[ -3  14  -6   8  -6  -9   8 -16  13   0   0  -5 -19   1  -1   0   1   5
   3   0  -7  -1 -15   2  -2 -11  -5  -4 -15   8  11  11 -17   2   2   3
  -8  -2  -8  -5  13   6  11   6  20 -17   8  -5  -4   8  -5   2  -3   2
 -10]  (55).<39>
[  3  -4 -14  -4 -21  -3  -3  -4 -19   4   2  -2  -5 -15   4   4   2   4
  -5 -11 -12  -5 -28  16  -5  -1   1  12  -5  56  12   8 -21  -3  14  -6
 -16  -6  -6  -2  -4   3 -20  13  26  -5   3 -10   0  11  -4 -15  -2  -3
 -15]  (56).<42>
[  0   1  -9   2  -2 -17   8 -24  28  11 -35  -9  -5   3  -2   4  16 -15
   6   4  24  -2 -21  -4   0 -11  -1  18   6  42  -4   8  -6   3   6   5
  12   0 -15   0   9   1  15   4  10   3   5 -23   8  10  -4  -1 -12  -4
  -8]  (56).<49>
[ -3  11  -3   7   7 -17  17 -26  37  12 -35  -8  -6  13   2  -1   6  -6
   9   2  17   0 -14  -4   1 -24 -11  14  -1  16   5   8  -7   3  -8   5
   8  -2 -12   0  14   1  29   1  10   1   9 -13   9  12  -5   6 -14  -2
  -9]  (55).<39>
[  1   3  -2   2   1   2   8 -20  11   9 -24  -3   2   4   2  -3   4  -1
   3  -4   3  -7 -17   0   1 -17  -2   8  12  12   6   3  -1   2   0   1
  -1  -6  -8   0   0   1  11  -4  12   2   3 -11   2   8  -2  -2  -9  -3
  -7]  (55).<48>
[  0  11 -11   4  -8   0   5 -21  11  10 -18  -3 -25   0   1   2   5   0
   9   1  -6  -5 -18  -4   0 -18  -7  -4  -2  14   1   5  -8  -1   3   5
  -5  -4 -12  -3  18   3   7   3  18 -11   4 -14  -3  14  -6   1  -8   2
  -4]  (55).<48>
[ -3   2 -11   2  -7 -24   8 -19  13   8 -14  -6  -8  -1   1   6   8 -12
   5   3  18  -1 -27   2  -2  -7   1  18   3  46  -1   5  -8   2   4   4
  16   1 -11  -1  13   3   8   8   6   5   3 -25   4  12  -5  -8 -11  -2
 -11]  (56).<42>
[ -5  -3 -10   1  -7 -14   8 -19  15  10 -26  -4   3  -3   0   4   7 -12
   1  -1  17  -2 -24   4   0 -10   0  21   9  45  -4   6  -4  -1   5   4
  10  -4 -12  -2   4   0   9   4  12   5   4 -23   7  10  -4  -7 -11  -5
 -13]  (56).<42>
[ -4   1 -10   4  -2  -6   7 -14  24   7  -9  -4   4   0  -1   0   7  -4
  -5  -7  12   2 -14   5  -1  -9  -2  16   1  17   8  10 -14   3   2  -2
  -1  -3  -7  -1  -8  -3  18   3  11  -5   9 -18   6   3  -3  -3  -8  -3
 -23]  (50).<44>
[ -4  -1  -1  -2  -3   3  -5   8   1  -6  17   0   2  -5  -3   2   1  -2
  -8  -3   2   4   1   0  -1  10   1  -4  -3  -4  -3   5  -5   2   4  -4
  -5   2   4  -1  -5   1   2   0  -1  -6   3  -5  -2  -7   2  -4   5   0
 -10]  (50).<46>
[  0   4 -11   3   0 -13  13 -30  28  15 -37  -6   6   5   2   5  16 -10
   1  -4  21  -3 -30   1   1 -18  -4  25  11  40   5   9 -10   4   3   3
   5  -5 -15   1   2   0  19  -1  14   2   7 -26  11  14  -5  -1 -16  -7
 -20]  (50).<46>
[ -5   2  -3   7  12  -3  11 -26  32  11 -34  -8  18   7   2   3   6 -10
   0  -4  22  -4 -12  -3   0 -22  -1  21  14   5   3   5  -5   3  -5  -1
   8  -5 -10   0  -3   1  32  -8   7   1   8 -18  10  23  -2   4 -13  -4
 -16]  (50).<44>
[ -4  12  -6   4  -2  -2   7 -24  22   8 -19  -6 -22   3   1  -1   6  -7
   9   3   6  -3 -15  -7   0 -16  -5  -3   1   2  -4   5  -8   2   0   2
   4  -2 -11  -2  15   2  17   2   6 -15   4 -13  -2   7  -5   4  -9   1
  -4]  (55).<48>
[ -3   3 -10   5  -5  -7   8 -19  21   7 -12  -6  -9  -2   1   1   5  -5
  -4  -9   7  -1 -20   3  -1  -9  -4  10  -4  25  10  14 -17   1   5   0
  -3  -4 -10  -3   6   2  15   4  18 -10   9 -13   4   3  -5  -1  -7   1
 -23]  (50).<44>
[ -5   5  -3   3   1  -7   7  -9  26   1  -4  -4  -6   2   0   0   8  -8
  -1  -2  12   1  -8  -2  -1  -1  -4   3  -6   5   2   9 -11   2   1   1
  -2  -1  -6  -5   4   3  18   3   7 -10   9 -10   0   0  -5   3  -5   1
 -15]  (50).<44>
[  3  -1 -17   0  -7 -11  18 -40  37  25 -78 -10  10   6   4   1  24 -16
   7  -2  30 -12 -38   0   0 -28  -5  34  13  74   1  12  -3  -1  12  10
   7  -9 -26  -1   9  -1  18   3  30   5  10 -30  13  18 -11  -1 -23  -4
 -16]  (56).<49>
[ -9   7   1   6  11 -34  16 -18  39   5  -9  -8  -9  10  -1   1   6 -16
   9   8  34   7  -5  -7   0 -11  -2  14   0   0  -3   5  -6   7 -11   3
  26   3  -7  -1  11   1  33   2 -13   6   7 -27   7   4  -5   6 -11   1
  -6]  (50).<46>
[ -5  12 -10   5  -7 -24   9 -14  27   7 -14  -6 -21   0   1   4   9 -13
   5   6  21  -1 -17  -5  -2  -6  -2   5 -10  29  -4   9 -10   4   5   5
   7   4 -13  -3  15   6  15   8   6  -5   7 -17   4   6  -7   1  -8   0
  -7]  (50).<46>
[  2  -3 -11   1  -4  -1  12 -16  26  11 -39  -6  18   6   2  -1  14  -5
  -9 -10  15  -4 -13   7   0 -10  -3  27   1  45  15  10 -11  -1   8   4
 -11  -6 -17  -2  -9   0  11  -2  28  -1  10  -8   9   1  -2   0  -9  -8
 -25]  (50).<44>
[  1   4  -3   1 -12  -3   3  -1   5  -1  11  -2 -12  -6  -2   0   2   3
  -6  -9  -9   0  -7  15  -3   6  -3   2 -16  14  11   8 -16  -2   6   1
 -18  -2  -4  -2  -1   2  -2   6  16 -17   6   1  -2  -2  -3  -2   1  -2
 -17]  (50).<46>
[ -4   9  -5   5   0  -3  10 -15  13   7  -9  -2 -14   5   1  -2   2  13
   6  -3  -3  -1 -13   1  -1 -14  -5   1  -6   3  11   8 -12   1  -3   1
  -6  -3  -7  -2  10   1  12   2  15  -9   6  -4   2  11  -2   3  -6   1
 -11]  (55).<39>
[ -3  13 -13   6  -6  -8  14 -26  27  12 -28  -7 -18   2   2  -1   5  -5
   7  -5   5  -4 -29   2  -1 -22  -9   9  -1  27   7  15 -17   1   5   4
  -4  -8 -12  -3  16   3  20   3  24 -11  10 -21   4  16  -6  -1 -14  -2
 -17]  (55).<39>
[ -3   3  -8   2  -6 -13   3 -11  17   3  -8  -3  -9  -2  -1   5   8 -10
   1   5  15   0 -11  -4  -1   0  -2   5  -4  22  -5   7  -7   1   6   4
   5   3  -9  -2   7   4  10   7   1  -5   4 -15   4   0  -6   1  -5  -3
  -8]  (56).<49>
[  0   1 -10  -1 -18   0  -7   3  -9  -2  16  -1 -12 -12   0   2   1  -2
  -5  -3  -6   0 -12   4  -8  11   4  -2 -10  23   2   3  -9  -2  12   4
  -4   2  -2  -5  -1   4 -13  11   9 -12  -3  -6  -3   1   0  -7   3   0
 -11]  (56).<49>
[ -7   9  -4   3  -9 -21  -4   4   7  -3  29  -3 -36  -8  -5   7   1 -12
   2   8  12   5  -4  -7  -3  12   0 -12 -17  -1 -10   8  -8  -1   4   1
   8   9   0  -2  14   7   9  12 -11 -13   2 -13  -3  -3  -6   0   1   3
   0]  (56).<49>
[  5   4 -11   0 -21  -6  -4  -8  -4   3   1  -1 -17 -12   0   5   2  -5
  -1  -2   2  -2 -22   3  -4   0   0   2  -6  37  -1   9 -11  -1  13   1
  -1   3  -8  -4   7   5 -13  10  15  -8   1 -16   2  11  -4  -9  -5  -5
  -8]  (56).<42>
[  2   2 -22  -1 -11 -26  17 -48  34  26 -76 -12  -2   1   2   6  19 -20
   9   5  33  -9 -52  -2   0 -28  -1  34  15  78  -2  13  -9   0  14  12
  18  -7 -30  -2  17   3  16   9  30   8   7 -42  15  27 -12  -7 -25  -9
 -16]  (56).<42>
[  1   2 -20  -2 -30  -9  -5  -8 -14   4   3  -6 -28 -17   0   6   3   1
   1  -6 -15  -4 -36   7  -6   2   1   6 -10  66   5  13 -21  -3  21   5
 -12  -2 -12  -4   9   6 -22  18  30 -15   2 -17  -3  16  -7 -14  -1  -3
 -14]  (56).<42>
[  1   7  -5   4  -3 -12  14 -13  30   6 -23  -8  -6   6   0  -1  10  -2
  -1  -2  10  -1  -9   3  -2  -8  -8  11 -13  21  12  11 -12   2   4   6
  -9   1 -11  -4   5   1  13   3  22  -8  11  -3   3   4  -6   6  -3  -3
 -16]  (50).<46>
[ -3   6  -7   1   2 -17   8 -26  33  13 -39  -5  -6   6   1   6  11 -18
   8   7  30  -3 -17 -11   1 -12  -2  13   9  32 -11   5  -2   3   4   7
  19   2 -17  -2  12   1  24   4   0   5   6 -28   8   9  -9   0 -15  -6
  -4]  (56).<49>
[ -6  12  -7   9   0 -26  14 -21  45   5 -14  -9 -21   6  -1   3  10 -10
   7   2  24   3 -12  -3  -2 -10  -5   7 -15  16   5  16 -15   5  -2   6
   5   2 -13  -3  17   5  29   2  11 -11  11 -14   3   4  -8   6 -10   0
 -16]  (50).<44>
[ -1   5  -9   3  -6 -11  16 -25  33  11 -39 -10   3   5   2  -1  13 -12
   2  -5  17  -3 -22   2   1 -16  -5  20   0  37   8  12 -13   1   4   6
  -4  -6 -17  -3   4   2  18   1  23  -5   4 -16  10   7  -6   1 -12  -5
 -21]  (50).<46>

[  1   6   3  -6 -20   3  -1  15 -13  -1   6 -16 -17 -37 -26   3  17   5
  -3   6   5   0 -13  20   6 -14  33 -15   4 -81 -39  -3  -8  -8  -1   0
 -16  -3 -15  -8  -7   1  11 -15  12  13  -3   1  12   8   1  15  -5 -14
   6]  [83].(253)
[  1  -3   5   5   3   6 -16  -2   3  10   0 -23   1 -19  -3   1  -3  -1
  -5  -1   8   1  15  26  20   0  -5   4   7   0  17  -2  16   7   2  -6
 -12   8 -23 -11  -7  -7  -2 -12 -19   0   6  -2  -2  -4   5   0   2   6
  10]  [85].(245)
[ -7   2  -9 -12   3  -4   5  -3  11  -4   7  22 -38  -7  -7  -5   8  -4
 -12   2   3   3 -22  25  -7  -9  -5  -4   0  11  -3   1  10   4  -5  -1
  -6  -5  -1  -2   5   5  -2  -4   5   5   8  -9  -2  -2  -2   3   7   8
  -9]  [78].(252)
[ -4  -1  -2   6   2   4  -1   4 -15   4   2  -6 -15  -5  -1  -6  -2 -15
   3   4  -6  15   9  14  -3  -1  -3  -9   0 -58  -5   0  16  -6  -3   0
   7  -2 -12  -1  11   0  -7  -4 -29  -2 -13   4   2   3  -4  10   0   3
  -2]  [83].(253)
[  1   4   3  -5   1  -1   8  -4  17  -6   3  22  -7  -2  -1  -4   8   2
  -9   2   2   0 -16  34  -9  -4 -12 -10   3 -33 -11  -6  12  -1  -1   0
  -5  -3  -3  -1  -6   2  10  -4   1   9  -7  -1 -16  14  -4  19  10   2
   1]  [78].(252)
[ -6   8 -22   1  -6   0   1   1 -11  -6   8  -4 -19 -23  -8  12   1  -2
  -7   3  -3   0 -14  33   5  -6   8  -2   3 -51 -18  -8  14   6   2   4
   0   3 -22  -3   1   7  10  -2  -9  11 -12  -9   1   5  -9   7  -4  -1
 -18]  [83].(253)
[ -2  -1   3   7  -8   5   2   5   7  -5  13   8  -2 -22 -14   9  14   4
  -1   0   6  -3 -20  25  -8 -10   1  -8   0 -70 -11  -5   7  -7   0 -17
 -14  -6 -11   2  -3   1  20  -8   4  11   3  -1   5   5   3   2  -9  -5
  10]  [78].(252)
[  2   0  -1   1   1   9  -3  -7   5  -2   3   1  -8  -1 -19  11  10   0
 -12   2  12  10 -34   1  -2   3  17  -7  -1 -22 -18  -7   0  -2   8   6
  -6   0  -6  -3  -9  -9  -5  -6   2  18  -4  -4  14  -2  -1   7   4   7
  -3]  [78].(256)
[  3  -2  -6  -3   6   0   1  -2  11 -12   4  22  -7  -8 -23   0   9  -1
  -9   1  -1  12 -16  42   2  -5  -8 -11  -4 -21 -17   6   8   3   4   8
  -1  -1 -10  -8   1   2 -12  -8  -9  15   3   3   6   2   2  10   2  20
   0]  [78].(252)
[  6  -3  -4  -1  -5  -5   0   4   6 -12   1   0 -17  -3 -20   5   1   8
 -14   5   1   2 -48   3  -2  -8  15  -1   3 -18 -19   2   0  -4   6   5
  -9  -4  -8  -3  -6   7  -1 -10   8  24   6  -4  17   2   0  12   4 -10
  -6]  [78].(256)
[  0  -2   3   0  -1   6  -4   0   3   5   3  -3   8  -2  -4   0 -13   2
  -8   5   3  -8   4  20   3  27 -10   3   4  63  -1  -3  24   5   2  -7
 -12  -1   6  -2  -1   0  14  -3 -17   2   6   2  -6  -7   0  -7   2   9
   8]  [85].(262)
[  4   1   6  -1  -7  -2 -16   3 -32   6   1 -24 -10 -25   6   0  -3   1
  -2  14   2  -6  18  24  15  -2   0  -6   6 -12 -12  -3   2   5   6   0
 -15   1 -16  -8  -2  14  11 -10 -11  -2   1  -1   4  -5   1  -2  -3  -6
   7]  [85].(262)
[ 12 -11   5  -2  -4  -1   9   2   4   4  13  24  -9   3  -2   1  -3  -9
 -15   1  -5   1  -8  40 -20   2 -14 -10  -6 -12  -8  -2   0  -2 -12  -4
  13  -9  11  -1 -17   3   6  -8 -10   3  -3   1  -4   3  -4  -2  -1  21
  -5]  [78].(252)
[  1   4  -6   2   2   6  -1 -14  -4 -11   0   7  -4  -4  -5   5   4   3
   5  -3  -5  20 -14   1 -16  -6   4  -1   0  14   0 -13   2  -5   1   6
  -2  -3  -5  -3   2   1 -14  -1 -11  10  18  -4  12  -2   0   4   9   8
   4]  [78].(256)
[  3  -1   1   8  -3   1  -6   6   1   1   4 -16   6 -25  -2   0   9  14
  -7  -7   5  -7   5  44   4   0 -11   0   5   8   1   6  18   0  -4   1
  -9   0 -15  -4  -7   5  13  -5 -11   0  -1  -3  -1   1  -1   7  -1   9
   0]  [85].(262)
[ -5   0   1   3  -3   3  -7   3  -4  15   7  -5   3 -26   2   6  -3   6
   4  -2  -3  -5  -3  42   7   7 -13   9  -4  29   6  -3  13   8   3  -2
 -11  14  -4  -5  -3   7  20  -4 -17  -4   1  -7 -22  -3  -4   4   0   7
  12]  [85].(262)
[  1  -7   2  -3  15  -2   0  -1 -22  12   7 -14  -8 -22 -14  -5   2  -4
   5   0   3  -4  -9  42 -18  -2  24 -16  -6 -45 -19  -3  -1   1  -3  -3
  -1   2 -27   7   0  -2   3  -6 -32  11  -1  -5  -5   4   4   6 -12   6
   1]  [83].(253)
[  3   3  -3  14  -5  10 -11  -3   1  -2   6 -11   1  -9  -2  -1  -6   3
 -63  -2   7 -12  16  33  18   2 -10   3  -5  17  -4  -4  13  -1  -2  -2
 -12   2  -2  -5  -1  12   7  -4  -7   0  -5   4 -14  -5  -2  -2   5   9
   4]  [85].(262)
[ -7   3   2  -2   3   1  -9   7   3   2   5 -10  -8 -24  -3   0   1   7
   5   5   1 -10  25  10   2   1  -1  18   2 -45   1   4  10 -10  -1  -5
 -19   0  -3  -7 -27   4   7  -6   5   1   7   0   1  -5  -3   0   3  -9
  20]  [85].(245)
[  1   7   1  -1  -6   0  -3   5 -16  -3   6 -13 -20 -21 -20   3   4   6
   0  -1  -5   2 -22  38  11  -6  22 -12  -2 -81 -26  -7 -11  -7   5   0
  -7   4 -25  -4  -1   6  -1 -16  -2  19  -3   3   6   2  -2  17  -5   7
  -7]  [83].(253)
[  1  10   1   0   2   1   0  11  10   6   6   4  -3 -24 -23   3   4  -3
   0  -5  -6   2 -11  41   5  -9  -3 -14   1 -49 -11  -3  -4   1  -2   5
 -18   2 -23  -5   0   9  10  -7   7  15  10   5   1   2   6  10   2   1
  -8]  [78].(252)
[  2   6   3  -2   5   2  -7   5   4  10   3  -8  13 -15 -11   0  -1   2
   5  -7  -1   7  23  19  16   1  -9  -8   3  -7   7   8   7   6  10 -14
  -7 -20   1  -3   0   1   5  -6   0   5  -1  18   3   0   2   4  -3  -7
   6]  [85].(245)
[  6   0   3   4  -6   2 -16   3  -1  11  -6 -24  -4 -44  -7   4   2   5
   5   4   6  -2   2  13  17   0  14   4   0 -46   5   3   1   4  11   4
 -18   4 -16  -5  -9   3   2  -7  19   7  12   2  14  -1  -8   1   5 -11
  -1]  [85].(245)
[ -4   2  -4   0   5  -1  14  -3   9  -2   3   8   8   6  -5  13   0  -6
 -14  -1  -5   8 -13  31  -6  -1 -10 -12  -6  -9  -5  -1   7  -8   6   3
   8  -6   3   0  11   1   4  -2   1   5  -4   3   0  -7   1   3  -2  10
  -2]  [78].(252)
[  0   5  -6  -3   6   6  -7   9   8 -10   5   3  -2 -33 -11   5 -12  -5
  -1  -2  10   4 -10  19 -11   1  12  -9  -5 -40  -7  -7 -15   5  -3  -4
   1  -1 -19  -5  -8   0  -3  -9   2  11  25   0  11  -2  -2  24   7  10
  -7]  [78].(256)
[  4   6  -2   0  -1  -1  -5   0 -13   9  16 -10  -5  -2  -7   3  -9  -7
  -8  -1   2   2   0  33   8  -5  -9  -2   4  39   5  -1  17   0   1 -27
 -13  -5   3   1   1  -7  13  -5 -20   3  -1   5  -4   0   3  -2  -4  15
  16]  [85].(262)
[ -4  -3  -5  10  16   1  13 -10  14  -6 -13  25   7  23  -2   7  -3 -19
 -16  -1  -3  14 -17  34 -19   2 -47 -10  -6  70   4   2   4  -6  -4  10
  18  -2   4  11   8   8  -6   4 -23   5  16  -4   0  -4   4  -5   7  25
  -5]  [78].(256)
